[109  83  71  -9  14  13  95 -20  45 -98  56 -30 -61 -48  34  -9  91 -27
 -78 -36 -56 100 -24 -24 -87  64 -44 107 106 -40 -87  36] = K_566
[ -32   94  -60   22  -29  -12  -22   -3 -109   96   48   63   -3   26
   15   43 -113   53  -67  -29  -42   75   90   88   25   60   85   66
   98  -88  -47  -64] = K_875
[109  83  71  -9  14  13  95 -20  45 -98  56 -30 -61 -48  34  -9  91 -27
 -78 -36 -56 100 -24 -24 -87  64 -44 107 106 -40 -53  36] = K_89
[109  83  71  -9  14  13  95 -20  45 -98  56 -30 -61 -48  34  -9  91 -27
 109 -36 -56 100 -24 -24 -87  64 -44 107 106 -40 -87  36] = K_95
q: [109  83  71  -9  14  13  95 -20  45 -98  56 -30 -61 -48  34  -9  91 -27
 -78 -36 -56 100 -24 -24 -87  64 -44 107 106 -40 -87  36]
K_566
key -> tag
[91] -> K_546
[-109] -> K_667
[-113] -> K_398
join K_875 17: 
K_398

[ 30 -21   8  49  31  34 -34  -3   8 -29   7   4  -3  51  38 -37 -35 -62
   7  31 -36] : K_566
[-21   2 -33   5  12  10  32  45 -13 -13 -35  18   4 -28 -50  -5 -31  26
  28  38  19] : K_95
[-37  17  26  29 -54  24  56 -20  47 -37 -78  -6   3  37 -17  31  41 -15
  18  29 -30] : K_214
[  3  40 -35 -66  12   4  11  43  32 -30 -43  35 -62  68 -13 -11 -33  12
 -13   9  23] : K_89
[ 57  -1   8  51  -6 -70  -2   7  -1 -42 -26  72  15  -5 -41 -37   7  12
  21  25 -18] : K_559
[ 37  46  -3 -41 -40 -18   8  20  18 -37 -21  37  61 -20 -87 -25 -24 -18
  -8  -3 -14] : K_902
[-37  17  26  29 -54  24  56 -20  47 -37 -78  -6 -17  37 -17  31  41 -15
  18  29 -30] : K_172
[  2  29  22 -30  31  -6 -16  42  93  10   5 -60  26 -18  14 -18  21 -24
 -17 -44 -31] : K_752
[ -7 -23  52 -30  23 -19 -21 -13 -66  11  34  33 -13  -7  23   4  24  12
  55  17  22] : K_433
[ 37  46  -3 -41 -40 -18   8  20  18 -37 -21  37  61 -20 -87 -25  -5  -5
  14   2   7] : K_875
[-25  -5  27  -9  33  14  23 -29 -69 -12 -25   3 -15  13 -17   7  20 -35
  36  53  26] : K_98
[-25  -5  27  -9  33  14  23 -29 -69 -12 -25   3 -15  13 -17   7  20 -35
 -40   7  -7] : K_226
q: [-35  17  26  28 -54  24  55 -22  47 -37 -77  -6 -18  37 -16  32  41 -13
  18  30 -30]
K_172
key -> tag
[58] -> K_6
[-5] -> K_362
[57] -> K_184
[3] -> K_795
[-21] -> K_116
[-6] -> K_364
join K_559 1: 
K_184
q: [  3  30  20 -29  33  -6 -15  42  94  11   7 -58  26 -19  14 -19  20 -22
 -16 -43 -31]
K_752

[-25  40  16  83 -53 -27] -> K_902
[-64 -29  36 -77  12  22] -> K_566
[-22  34  21  79 -54 -41] -> K_875
[36 21 10 49 86 36] -> K_95
[26 57 16 57 43 61] -> K_214
key -> tag
[-77] -> K_491
[57] -> K_994
[79] -> K_50
[78] -> K_873
[48] -> K_560
[49] -> K_974
join K_95 4: 
K_974
q: [-22  34  21  79 -54 -41]
K_875
q: [26 58 16 57 44 60]
K_214
q: [-61 -29  35 -76  13  24]
K_566
q: [-64 -29  36 -77  12  22]
K_566

[ 52 -45 -66  -9  27  39  27   7 -32  -4] = K_433
[ -1 -62 -60 -41 -12   5  23  32 -53 -66] = K_226
[ 44   3 -11  16 -11 -12 -83 -33 -38 -53] = K_559
[-83 -40  91 -49   1 -18 -15  43   7  11] = K_98
[  52  -45  -66   -9   27  -63  -35   42    5 -101] = K_752
[ 30  -3 -56  77  44   2 -25 -29 -68  -9] = K_566
[-13 -55 -24  42  19  -1   4  34  26 -17] = K_875
[-22  36  -3  32 -17  31 -73 -61  13  83] = K_214
[ -9 -91 -58 -26  57  75  13  67  18  14] = K_902
[ 35  20 -10  26  41  41  15 -21  58  -3] = K_172
[ 55  44 -32  50 -49  29  15 -50  54  16] = K_89
[ 41  48 -65 -30  45  54  42 -69 -30  85] = K_95
q: [ -8 -91 -58 -28  59  76  14  67  19  13]
K_902
q: [ 34  21 -10  25  40  42  15 -21  59  -4]
K_172
Table of tags by key:
[83] -> K_165
[13] -> K_794
[-53] -> K_856
[-68] -> K_522
join K_214 9: 
K_794
q: [ -9 -91 -58 -26  57  75  13  67  18  14]
K_902
q: [ 41  50 -65 -29  42  55  43 -68 -32  84]
K_95
q: [-83 -40  91 -49   1 -18 -15  43   7  11]
K_98

[  0 -43  32 -15  34  41 -21  14] -> K_95
[ -1 -42  27 -15  34  40 -21  14] -> K_902
[  1 -77  17  -1  18  36 -16  83] -> K_226
[  7 -59  20  -9  34  53   8  18] -> K_89
[  0 -42  33 -15  34  42 -21  14] -> K_566
[  4 -54  22 -10  34  48  -5  17] -> K_875
[  3 -62  21  33  29  36 -19 103] -> K_752
[  0 -41  17 -13  36  33 -26   9] -> K_98
[  0 -43  31 -15  34  41 -20  14] -> K_559
[  0 -33  -6 -11  39  13 -28   6] -> K_214
[  0 -39  -1 -11  38  17 -33   5] -> K_433
[ 34 -58  15 -18  33  39   3  40] -> K_172
q: [  2 -53  23 -12  33  49  -5  15]
K_875
Table of tags by key:
[6] -> K_100
[0] -> K_564
[7] -> K_92
[-59] -> K_888
[8] -> K_39
join K_89 1: 
K_92
q: [  0 -33  -6 -11  39  13 -28   6]
K_214
q: [  1 -78  17  -1  18  36 -16  83]
K_226

[-47  28 -16 -33   1  -5  -4 -32  47   6  20 -11  24  -9 -28  28 -39  27
 -12  19  11  -2   2   7  -8  15  -6  48   5   8  55 -11 -14  16  47  -5
  12 -24   8 -18 -34  20  14 -36  18  19 -12   1  12  49] -> K_89
[ -8 -33  -9 -49 -39   6 -69 -35  23  38 -17  23   8  30 -46   2 -44  30
 -13  26  44   3  46   7  30   9  16  44  -6 -18  26 -29 -38  41  23   6
  -1 -35  -5  32  14 -17  42 -47   0  51 -17   1  33  43] -> K_172
[-21  -8  21 -16  17  24 -55 -28  93 -46  31  -4  41  14  17  66 -12  37
 -35  26  24   1  17  -6  32  21 -18  15  42  -5  66  16 -17   3  93  24
   3  -5  -5 -25 -37  31  18  -7 -20   5  -4  47 -33  13] -> K_214
[ 45 -36  -2  33  13  22 -23  25  -5 -33  -4  10  -5  20  44   4  41 -14
  -6  -9  -2   0   3 -12  25  -7  -4 -49  17   4 -28  27   9 -17  -5  22
 -13  29 -10   5  16  -4  -9  44 -33 -23  13  24 -36 -52] -> K_875
[-24  37   2 -16 -14 -34  57  -1 -51  50 -10  -8 -19 -25 -41 -42 -25 -14
  24 -10 -14  -1 -17  17 -40  -8  11  28 -38  35  -8 -27   5   7 -51 -34
  10 -17  12   6   6 -10  -6 -28  40  11  -7 -48  46  32] -> K_226
[ 39 -67   3 -20 -38  18 -84  -7  -7  28 -34  37  -8  49 -18 -15  -9  10
  -7  13  40   3  52  -9  47  -1  20  -3  -4 -24 -13 -14 -31  26  -7  18
 -16 -14 -15  49  43 -34  35 -12 -26  37  -6   9  13  -5] -> K_752
tags:
[5] -> K_187
[-4] -> K_434
[32] -> K_880
[-18] -> K_245
[49] -> K_775
join K_752 40: 
K_775
q: [ 45 -35  -2  32  14  22 -23  26  -4 -32  -4  10  -5  20  44   5  43 -13
  -6  -9  -1   0   2 -12  25  -7  -5 -50  17   3 -28  27  10 -17  -5  22
 -13  28 -11   6  14  -4 -10  44 -33 -22  14  23 -36 -52]
K_875

[-52  35  26 -41 -27 -11 -50  -3  -1 -23  25 -44 -22  10  14  43  10  11
 -35]  K_433
[ -17   56   31    7   13    5  -33   17  -44  -17  100  -13 -102   56
   10   14  -66    4  -56]  K_89
[  1   3   9 -11  62  40  33  14  22 -46  11 -44  37 -29  47  24 -16  16
   6]  K_98
[-27  39 -40 -44 -19  -9 -17 -10  30 -64 -49 -53 -29  28  14  24 -16   0
  31]  K_902
q: [ -18   57   31    7   14    5  -33   17  -44  -18  101  -13 -101   56
   11   14  -66    5  -55]
K_89
tags:
[33] -> K_576
[-17] -> K_861
[-50] -> K_524
[-44] -> K_748
join K_98 7: 
K_576

[ 11  71 -67 -20  55  44  -9 -65 -64  -7  72  17  58] = K_95
[-41  55  14 -26  59  12  42   5 -41 -84  31  54 -48] = K_433
[-59 -68  14  69  30 -44 -56  35 -25  10  59  29  10] = K_752
[-70 -47 -46  48 -46  81 -47  54 -22  48  -7  48  -8] = K_172
[ 30 -25 -78  31  76 -33   7  72  -4  24  15  -1 -72] = K_566
[ 10  74  -3  18  60 -49 -74  24   8  18 -66   5   6] = K_875
[-60  28  25  -7 -30  14 -48 -40  60  43 -50  69 -11] = K_226
[-34  70 -30  -6  34  38   2 -62  64 -48 -12 -54  56] = K_89
[ 34 -64 -26 -63   5  14  91  30   8  64 -57 -36  55] = K_214
[-27 -61 -52  72  89  55  -1 -62  -6  38 -55  -7  32] = K_98
[  6 -18  36  12 -24 -12 -29 -16 -65   1 -23  71  50] = K_902
[-79 -21  47  64 -36  51  47  21 -50 -20  24 -66 -76] = K_559
Table of tags by key:
[-48] -> K_515
[37] -> K_793
[-49] -> K_731
[45] -> K_906
[44] -> K_804
[70] -> K_830
[55] -> K_272
[38] -> K_539
join K_89 6: 
K_539
q: [ 30 -25 -77  31  75 -33   6  72  -4  25  16  -1 -72]
K_566
q: [-60  28  25  -7 -30  14 -48 -40  60  43 -50  69 -11]
K_226
q: [ 10  73  -2  17  59 -48 -72  26   8  18 -66   5   6]
K_875

[ 16  19 -49  55   7  -6   0 -16  -9  -6  84] : K_433
[ 29  73 -39  68  68   6 -68 -43 -41  -9   3] : K_172
[  21   20 -107   22   58  -14   15  -23  -23  -29   -4] : K_902
[  2 -12 -19  16 -21  -7  24   5   9  -2  61] : K_98
[  3 -14 -28  13 -17  -9  29   6  10  -5  54] : K_226
[  4 -13 -64 -10  18 -13  36  -1  -3 -19  -7] : K_559
[ 19  43   1  60  14   7 -44 -19 -13   6  53] : K_214
[ -2 -10  -9  18 -24  -4  16   0   4   1  65] : K_875
[ 11  -1   3  28 -22  -3   6  12  19   8  61] : K_752
[ 25  71 -41  59  71   7 -65 -46 -44 -10  -7] : K_89
q: [  2 -11 -18  16 -21  -7  24   4   9  -2  62]
K_98
q: [ 25  71 -42  58  70   9 -66 -45 -42 -10  -4]
K_89
q: [ 27  73 -40  67  68   9 -68 -47 -40  -9   4]
K_172
q: [ 16  18 -48  55   9  -6   0 -17  -9  -6  85]
K_433
q: [ 11   0   3  29 -21  -3   6  13  20   7  61]
K_752
q: [ 20  43   3  59  15   6 -44 -17 -14   6  54]
K_214

[ -68  -13   37   31   25   12   38  -19  -45   29  -49  -10  -19   -3
  -48 -111    7   25   -8   55  -25  -51  -23    5   56   20  -48] = K_226
[-42 -21 -12   7  -4  12  52 -62  48  48 -63 -13 -15   2  13 -12 -15   9
 -35  55 -34 -13   1  46  15 -10 -14] = K_89
[ 13  15  55 -32  -3  -2 -31  19  12   8 -19  23  52 -44  -6 -29   4  21
 -18  19 -27  59 -14 -23 -10  -6  -6] = K_752
q: [-42 -20 -12   5  -2  13  53 -60  49  49 -63 -12 -14   2  13 -13 -13  10
 -37  55 -34 -14  -1  47  16 -11 -12]
K_89
q: [ -68  -14   36   31   25   13   38  -19  -44   29  -50  -10  -19   -4
  -48 -110    8   25   -7   54  -26  -52  -24    5   56   19  -47]
K_226
q: [ 14  13  54 -32  -3  -2 -31  20  11   9 -20  24  52 -43  -5 -28   6  21
 -18  20 -26  60 -14 -25 -10  -6  -6]
K_752
key -> tag
[-45] -> K_12
[-44] -> K_530
[2] -> K_938
[3] -> K_855
[52] -> K_211
[12] -> K_377
join K_89 14: 
K_938

[  0   0   6   6  38 -63   6  -1   0  -5 -10  -7  -6 -10  -9 -10  -5  -2
   5  13  18  31  43  38  39  40  26  21  24  12   6  -5  -1  -9  -8  -4
   0  -2  10] -> K_566
[ -7  -5  -2  -5  -8 -63  -3  -4  -5  -5 -11  -7  -9 -12 -15 -12 -15 -16
 -19 -17 -15  -7   0  -8   0  -2  -5   1   4  -3   6  -4   0  21  10  29
  16  19  33] -> K_214
[ -7  -5  -2  -5  -8 -63  -3  -4  -5  -5 -11  -7  -9 -12 -15  -3 -15 -16
 -19 -17 -15  -7   0  -8   0  -2  -5  19   4  -3   6  -4   0  21  10  29
  16  19  33] -> K_559
[  4   3   8  12  -1 -63  -3  -1   6  -5 -10  -6  -6 -10  -8  -8  -8 -12
 -10 -14  -4  -1  -5  -1   1  -2  -5  -2  -5  -3  -1  -5  -1  -5   7 -64
  13  16  22] -> K_89
[ -7  -5  -2  -5  -8 -63  -3  -4  -5  -5 -11  -7  -9 -12 -15 -12 -15 -16
 -19 -17 -15  -7   0  -8   0  -2  -5   1   4  -3   6  -4   0  21  10  29
  16  19  10] -> K_433
[ -7  -5  -2   3 -12 -63  -1   0   0  10  13   7  13   7   7  -3   0  -2
  -3 -12 -15 -15 -18 -12 -19 -14  -6   1   4   1  10  23  22  25  28  -1
  26  21  27] -> K_95
[ 12  10  -1  -4  -1 -63   0  -1  -5  -5  -8  -7  -6 -10  -2  -3  -3  -5
   5  -4   0   0   0  -1   4  -2  -5   1 -19 -10 -18 -22 -26 -43 -19 -27
 -25 -23 -13] -> K_752
[ -7  -5  -2  -5  -8 -63  -3  -6  -5  -5 -11  -7  -9 -12 -15 -12 -15 -16
 -19 -17 -15  -7   0  -8   0  -2  -5   1   4  -3   6  -4   0  21  10  29
  16  19  10] -> K_98
[-44 -42 -44 -30  36 -63 -27 -21 -20 -17 -13  -7  -6  -7  -8  -3  -1   1
   8  12  35  21  30  36  41  31  46  45  55  37  43  29  24  20  11 100
  14  13  10] -> K_875
Table of tags by key:
[-63] -> K_342
[-25] -> K_188
[-62] -> K_421
[-3] -> K_339
[26] -> K_22
[27] -> K_253
join K_95 37: 
K_22
q: [  0   0   6   6  38 -63   6  -1  -1  -5 -10  -7  -6 -10  -9 -10  -5  -2
   5  13  18  32  43  38  40  41  26  21  25  11   6  -5   0  -9  -8  -3
   0  -2   9]
K_566

[-24  30  23  -8 -21 -14  42] = K_433
[ 26 -31 -21  13  24  10 -45] = K_566
[-10  13  14 -14 -17   2   8] = K_214
[-12  13  11  -6 -11  -6  19] = K_95
[ 15 -28 -39  44  60 -22   4] = K_875
[-21  40  58 -67 -89  33 -12] = K_226
[-12  33  49 -52 -79  29 -17] = K_89
q: [-10  34  50 -53 -78  29 -17]
K_89
tags:
[-11] -> K_850
[-12] -> K_699
[-89] -> K_578
join K_95 5: 
K_850

[  0   8 -50  -6 -18 -97  18   8  12 -22  -8 -13  23 -10   6  20  32   7]  K_214
[  2  -1 -11  -1  -5 -16   8   1   3 -10   0  -2   7  -7   2   8  -3  -2]  K_902
[ 1 -1 -5  0  0  0  5  0  0 -4  0  0  2 -1  0  3 -3 -1]  K_95
[ 2 -1 -8 -1 -2 -8  7  1  2 -7  0  0  5 -4  1  6 -4 -2]  K_566
[ 1 -1 -5  0  0 -1  5  0  0 -4  0  0  3 -1  0  3 -4 -1]  K_226
[ 1  0 -4  0  1  1  4 -1  0 -2  0  0  1  1  0  2 -3  0]  K_98
[ 0  0  3 -1  1 -6 -1 -1  1  2  0  0 -2  5 -1  0  3  0]  K_559
[  1   3 -25  -4 -11 -47  12   4   8 -16  -2  -8  13  -9   4  14   7   0]  K_433
[ 2 -1 -7  0 -2 -6  6  0  1 -7  0  0  4 -4  1  6 -5 -2]  K_172
[ 0  0  3 -1  1 -8 -1 -1  1  2  0  0 -2  6 -1  0  3  0]  K_875
tags:
[-3] -> K_177
[0] -> K_692
[-2] -> K_648
[-1] -> K_380
join K_559 4: 
K_380
q: [  1   3 -25  -4 -11 -47  12   4   8 -16  -2  -8  13  -9   4  14   7   0]
K_433
q: [ 2 -1 -7  0 -2 -6  6  0  1 -7  0  0  4 -4  1  6 -5 -2]
K_172

[  1 -13  -3 -11   4  22   2   7  73  15  14   0 -55  -2   0   5 -19   0
   4  62]  K_89
[ 28  -6  -6 -17  -4  43   1 -37  80  14  -2   1 -46   0   1   0 -15   1
   4   2]  K_752
[ -6 -12  -2 -10   4  22   1  12  68  12  11  -1 -58  -2  -1   8 -19   2
   4  48]  K_95
[ 24  -5  -4 -12  -3  49   3  -6  92  15   7   0 -79  -1   0   7 -18   2
   4  19]  K_433
[-14 -30 -10  -5 -27  16  -2  57  -5  20   7   0  11  -2   0  -3 -11   5
  -2  41]  K_902
[-29  25   1   4 -15  79  -1 -52  35 -20  -4   1 -21   1   1   1 -12   5
   2  73]  K_875
[  3   1  -2  -6 -14  66  -1 -48  50 -12  -2   1 -31   1   1   2 -14   8
   2 107]  K_226
q: [ 23  -5  -4 -11  -4  50   4  -6  92  15   7   0 -79  -2   0   6 -17   2
   4  19]
K_433
q: [-13 -30 -10  -5 -27  16  -1  57  -5  20   7   0  10  -3   0  -3 -11   6
  -1  42]
K_902
Table of tags by key:
[0] -> K_368
[-19] -> K_619
[-1] -> K_607
join K_89 15: 
K_368
q: [ -6 -12  -2 -10   4  22   1  12  68  12  11  -1 -58  -2  -1   8 -19   2
   4  48]
K_95
q: [-29  25   1   4 -15  79  -1 -52  35 -20  -4   1 -21   1   1   1 -12   5
   2  73]
K_875

[-102   43  -52   61  -23] : K_902
[  38  -27  -31 -103   49] : K_559
[  3  78  23 -46  16] : K_226
q: [  38  -27  -30 -103   48]
K_559
Table of tags by key:
[15] -> K_621
[16] -> K_545
[78] -> K_951
[-46] -> K_319
[79] -> K_877
[-27] -> K_700
join K_226 2: 
K_951
q: [-102   43  -52   61  -23]
K_902
q: [-103   43  -52   60  -23]
K_902

[  0   1  -5  -1  -5   0  -9 -10  -4  -5  -5   0] = K_95
[-23  54  34  60 -52  11 -45  56  72  41 -31  24] = K_559
[ 0  1  1  1 -1  2 -2 -2  0  0 -2  1] = K_214
[-25 -15 -15 -13 -29 -25 -35 -12 -14 -13 -51  31] = K_98
[-22  -3  -7   0 -32 -18 -38  -3   0  -4 -35  -9] = K_89
[ -9  -5 -21 -13 -17   0 -18 -32 -17 -22 -18 -10] = K_566
[ 76  70  33  49  35  91 -49 -82   1  15 -45  79] = K_875
[-25 -15 -15 -13 -29 -25 -35 -12 -14 -13 -34 -18] = K_172
[-33 -13 -14 -11 -31 -19  -9   7   3 -12  -7 -23] = K_752
key -> tag
[0] -> K_28
[76] -> K_521
[-2] -> K_203
join K_214 1: 
K_28
q: [-34 -13 -14 -10 -31 -18  -8   7   3 -11  -7 -24]
K_752
q: [-26 -16 -17 -14 -32 -26 -37 -14 -14 -13 -33 -18]
K_172
q: [ -9  -5 -21 -13 -17   0 -18 -32 -17 -22 -18 -10]
K_566

[ 36   1  -8 -21 -14  62 -12 -21 -15  -4 -18 104 116  -5] -> K_559
[ 16 -24 -11  27 -18   3 -10  -9  50   7  -6  31  91   3] -> K_752
[ 16 -12 -42  26 -32 -36   9 -12  48  -1 -20 -60  -8 -36] -> K_89
[ 44  63  -1  -1 -37  13   4 -31  20  12 -31  26  53 -37] -> K_875
[ 36   1  -8 -21 -14  62 -12 -21 -15 -25  34  58 100 -17] -> K_226
[ 36   1  -8 -21 -14  62 -12 -21 -15 -25 -18 104 116  -5] -> K_98
[ 20  24 -20  88   2 -34  -5 -51  90  -4 -34  59  15 -37] -> K_433
q: [ 15 -24 -11  26 -18   4  -9 -10  49   7  -5  31  91   3]
K_752
q: [ 36   1  -9 -20 -17  62 -12 -22 -16 -26  37  57 100 -19]
K_226
tags:
[59] -> K_913
[27] -> K_940
[44] -> K_331
[45] -> K_227
[26] -> K_494
[60] -> K_760
join K_875 12: 
K_494

[-33 -21 -39  76 -26 -51  57 -18  88  47   1 -50  54 103 -24 -40 -26  75
 -19 -15 -21 -42 -19 103  85 -27  13  20  79 100  90  -1 -39] : K_172
[  2 -79  17 -62  58  19 -87 -79 -33  -1 -64  14 -76 -30  51  43  18 -72
  48 -85 -73  39 -81 -21 -26  61 -72 -94 -19 -39 -43  13   4] : K_89
[ -4 -78   8 -61  52  12 -83 -78 -34  -6 -61   7 -71 -29  49  36   8 -70
  42 -83 -71  33 -79 -19 -29  55 -67 -89 -23 -38 -43   5  -1] : K_214
[  0  -7  -2 -14  -6  -3 -13  -6 -14 -13  -5  -1 -10 -12  -2  -5  -3 -14
  -8  -8  -5  -5  -7 -11 -14  -6  -6 -10 -13 -12 -14  -9   0] : K_98
[ 35  52  27  -8  15  36  16  54 -25 -18  49  40  23 -23  31  25  17  -1
  12  51  55  27  53 -21 -26  17  44  40 -27 -21 -21   2  40] : K_226
key -> tag
[-30] -> K_867
[-61] -> K_431
[48] -> K_946
[-64] -> K_190
[-5] -> K_866
[-65] -> K_159
[49] -> K_337
[-6] -> K_4
[-60] -> K_929
join K_89 11: 
K_190
q: [  2 -78  17 -63  59  19 -86 -79 -33  -2 -64  14 -76 -28  51  45  18 -72
  48 -85 -73  38 -80 -22 -26  61 -71 -94 -19 -39 -44  12   4]
K_89

